Below is a small trained network, with its code and all its weights. Each question gives an input and a class and asks what happens when units are switched off, that is, made to give their printed mean instead of their output.

import numpy as np


def w(rows, s, z=0):
    codes = np.array(rows[::2]) - 128.0
    scale = np.full(codes.shape[1], s)
    scale[-1] = z or s
    return codes * scale


def norm(h):
    return h / np.sqrt((h * h).mean(-1, keepdims=True) + 1e-5)


def f(y):
    return np.maximum(y, 0)


def log_softmax(a):
    a = a - a.max(-1, keepdims=True)
    return a - np.log(np.exp(a).sum(-1, keepdims=True))


def net(x, mask):
    res = np.array(x, float).reshape(1, 6) / 4 @ E
    u = 0
    for l in range(2):
        y = f(norm(res) @ A[l][:, :-1].T + A[l][:, -1])
        res = res + np.where(mask[u : u + 16], y, B[l][:, -1]) @ B[l][:, :-1]
        u += 16
    return log_softmax(norm(res)[-1] @ U[:, :-1].T + U[:, -1])


A, B = {}, {}
E = w([
[134,107,133,122,206,195,195,15,66,149,205],'x0',
[134,144,111,11,127,76,71,128,11,60,156],'x1',
[135,173,108,255,25,121,60,74,30,117,200],'x2',
[124,41,149,166,150,40,158,136,86,112,92],'x3',
[108,54,132,152,171,220,36,114,127,54,75],'x4',
[95,128,110,120,163,134,73,148,70,242,88],'x5',
],0.0056)
A[0] = w([
[120,114,130,222,152,181,161,126,185,214,122,12],'0.n0',
[108,28,137,186,184,65,159,108,80,139,105,40],'0.n1',
[136,99,125,52,200,167,169,110,167,157,96,27],'0.n2',
[121,154,136,109,130,96,177,117,119,179,145,59],'0.n3',
[112,212,122,77,124,252,80,106,175,168,168,49],'0.n4',
[126,190,137,127,140,105,182,120,114,210,155,49],'0.n5',
[115,125,110,104,179,143,88,126,95,235,113,30],'0.n6',
[116,106,129,151,161,157,184,92,104,158,144,56],'0.n7',
[120,107,135,167,144,162,111,124,137,110,114,85],'0.n8',
[93,142,117,132,101,106,81,160,160,159,77,60],'0.n9',
[130,126,114,145,145,143,199,94,181,23,176,7],'0.n10',
[118,94,140,144,196,217,61,108,105,112,94,26],'0.n11',
[123,135,126,32,155,134,92,127,37,120,164,44],'0.n12',
[118,117,119,155,170,144,91,133,91,224,105,3],'0.n13',
[114,114,122,103,181,180,174,74,70,144,166,13],'0.n14',
[140,147,123,212,110,169,108,83,72,157,160,65],'0.n15',
],0.012,0.0047)
B[0] = w([
[98,154,132,153,184,140,164,2,206,116,68,217],'0.n0',
[191,112,93,167,144,110,184,179,47,148,81,197],'0.n1',
[28,144,140,136,164,116,120,166,96,171,174,227],'0.n2',
[129,99,70,101,95,135,135,135,131,127,141,192],'0.n3',
[196,88,110,176,145,89,183,183,46,136,72,244],'0.n4',
[139,71,68,108,76,123,122,136,150,132,149,219],'0.n5',
[128,146,201,89,66,166,139,134,104,91,139,208],'0.n6',
[186,143,146,130,147,117,68,129,167,142,134,169],'0.n7',
[119,111,99,128,100,132,130,108,164,139,151,166],'0.n8',
[182,134,153,116,143,125,73,144,147,145,145,205],'0.n9',
[127,143,189,93,48,164,128,117,98,124,112,195],'0.n10',
[140,86,48,89,62,116,127,130,157,139,167,218],'0.n11',
[98,138,130,159,159,121,163,17,189,144,64,254],'0.n12',
[115,143,196,111,54,145,138,133,108,98,117,187],'0.n13',
[210,149,144,108,160,143,49,151,161,134,141,201],'0.n14',
[43,143,143,132,163,125,120,160,108,160,173,233],'0.n15',
],0.021,0.0076)
A[1] = w([
[85,137,121,135,127,118,73,168,91,123,167,115],'1.n0',
[150,157,142,148,134,102,43,203,206,64,90,10],'1.n1',
[29,190,123,231,143,106,81,136,83,116,216,51],'1.n2',
[90,160,84,66,191,78,106,36,111,21,63,77],'1.n3',
[132,116,110,184,99,162,100,77,80,130,169,15],'1.n4',
[178,147,115,175,184,135,206,195,62,93,132,40],'1.n5',
[117,151,239,80,50,199,135,127,73,61,116,20],'1.n6',
[172,133,108,119,115,149,143,113,142,116,102,75],'1.n7',
[61,148,131,62,211,156,159,199,152,103,169,3],'1.n8',
[24,110,152,106,201,127,132,202,121,161,161,6],'1.n9',
[165,149,93,110,158,109,149,150,93,84,105,124],'1.n10',
[218,135,155,137,193,141,9,160,182,110,179,10],'1.n11',
[139,69,9,77,59,113,138,148,193,106,203,28],'1.n12',
[131,141,128,139,159,158,119,121,86,114,175,106],'1.n13',
[102,21,103,144,144,198,78,135,117,82,113,46],'1.n14',
[145,163,164,112,119,188,194,144,124,24,184,57],'1.n15',
],0.013,0.0024)
B[1] = w([
[108,133,132,138,155,109,121,109,137,175,100,169],'1.n0',
[185,155,139,75,167,183,108,115,91,150,158,160],'1.n1',
[76,94,127,75,176,84,76,178,108,136,107,185],'1.n2',
[100,125,155,194,162,175,158,120,210,166,123,190],'1.n3',
[100,95,170,74,141,103,149,173,140,115,114,158],'1.n4',
[149,132,82,182,111,88,113,122,111,65,79,181],'1.n5',
[124,154,151,163,2,127,81,117,138,163,157,208],'1.n6',
[64,150,165,170,153,155,129,190,96,117,187,169],'1.n7',
[84,101,136,114,162,99,82,155,97,131,120,158],'1.n8',
[72,129,118,105,157,70,55,146,114,105,130,194],'1.n9',
[141,143,140,184,125,140,145,154,131,142,101,154],'1.n10',
[187,215,122,85,163,166,98,142,122,60,126,168],'1.n11',
[112,80,90,84,129,140,192,88,119,58,195,246],'1.n12',
[128,126,134,100,147,123,133,164,155,143,107,137],'1.n13',
[138,132,147,75,129,72,197,118,133,158,182,142],'1.n14',
[148,88,153,102,83,121,120,107,111,179,110,141],'1.n15',
],0.02,0.011)
U = w([
[32,110,133,91,183,70,64,162,102,152,117,166],'0',
[93,137,153,194,167,176,175,56,203,161,93,142],'1',
[129,72,74,77,97,139,187,106,118,87,198,146],'2',
[131,151,193,140,10,144,94,129,103,160,124,129],'3',
[192,118,91,205,143,93,158,177,51,106,57,106],'4',
[202,191,140,75,182,174,70,143,120,113,142,117],'5',
[107,165,104,164,116,138,106,88,117,97,112,4],'6',
],0.013,0.0031)

Each question gives the input, the list of numbers given to net, and the class t.
The units are the neurons (one row each of A and B). Each row of codes is followed by its name. A weight is (code - 128) times the scale printed after its matrix; where a second scale follows, it is the last column's (A, B and U).
mask holds one flag per neuron, layer by layer. A switched-off neuron (its flag False) gives its mean, the last column of its row in B, instead of its output. The means were averaged over made-up inputs and are rounded, as every weight is.
A unit's drop is (log p(t) with every unit on - log p(t) with that unit switched off) / (log p(t) with every unit on - log p(t) with every unit switched off).
The circuit of an input: a set's keep is (log p(t) with only the set's units on - log p(t) with every unit switched off) / (log p(t) with every unit on - log p(t) with every unit switched off). Starting from the 12 units with the biggest drops (on a tie, the unit counted first), units are removed one at a time, each time the one whose removal leaves the highest keep (on an exact tie, the one counted first), for as long as the keep stays at least 0.8.
units of the circuit, in order: the units of the circuit, biggest drop first
k most important neurons: the k neurons with the biggest drops, biggest first
top k neurons in layer l: the k neurons of layer l with the biggest drops, biggest first
input [-3,8,5,0,8,-1], class 1: 2 most important neurons => [0.n12 1.n3]
input [5,-2,6,-8,3,-5], class 4: 2 most important neurons => [0.n4 0.n2]
input [-6,6,1,1,6,2], class 1: top 3 neurons in layer 0 => [0.n12 0.n5 0.n14]
input [3,0,-6,3,-1,7], class 3: 4 most important neurons => [0.n6 0.n13 1.n6 0.n15]
input [3,7,-8,-8,4,-6], class 0: 2 most important neurons => [0.n2 0.n0]
input [7,-2,4,2,2,-6], class 5: most important neuron => [0.n14]
input [-8,-7,-6,-3,-4,-2], class 5: units of the circuit, in order => [0.n9 1.n1]
input [0,5,3,7,6,4], class 4: top 2 neurons in layer 0 => [0.n1 0.n5]
input [8,-7,0,1,3,4], class 5: top 2 neurons in layer 0 => [0.n14 0.n7]
input [6,-3,7,-2,-6,-1], class 0: top 2 neurons in layer 0 => [0.n15 0.n11]
input [7,-4,-6,-6,-1,4], class 5: 3 most important neurons => [0.n14 0.n7 0.n15]
input [8,0,-2,-7,-4,8], class 3: 2 most important neurons => [0.n6 0.n13]
input [-8,2,-2,8,-7,8], class 3: top 2 neurons in layer 0 => [0.n4 0.n11]
input [4,-6,5,3,5,3], class 1: top 2 neurons in layer 0 => [0.n0 0.n2]
input [-1,-6,-1,5,-4,-4], class 1: units of the circuit, in order => [0.n0]
input [0,1,-2,-8,8,3], class 2: 2 most important neurons => [0.n11 1.n12]
input [-4,-1,5,4,-7,0], class 2: units of the circuit, in order => [1.n12 0.n5]
input [2,0,-7,-5,-1,8], class 3: top 4 neurons in layer 0 => [0.n6 0.n13 0.n15 0.n4]
input [1,6,-5,4,3,-3], class 1: 2 most important neurons => [0.n12 0.n15]
input [7,2,5,-8,-7,-5], class 4: 3 most important neurons => [0.n4 0.n11 1.n5]
input [-8,-6,-2,-3,-3,3], class 5: 2 most important neurons => [0.n9 0.n12]
input [-3,-4,2,6,2,-1], class 4: units of the circuit, in order => [0.n1]
input [7,7,-6,-5,6,7], class 1: top 2 neurons in layer 0 => [0.n12 0.n15]
input [-2,7,6,3,0,-8], class 3: 4 most important neurons => [0.n0 1.n6 0.n10 0.n2]
input [3,3,5,-8,7,-7], class 4: 2 most important neurons => [0.n4 0.n5]
input [-2,6,-5,5,-3,1], class 1: top 3 neurons in layer 0 => [0.n12 0.n15 0.n4]
input [4,2,5,-7,-4,8], class 3: units of the circuit, in order => [0.n6]
input [-6,-4,7,7,6,8], class 3: 2 most important neurons => [0.n13 0.n2]
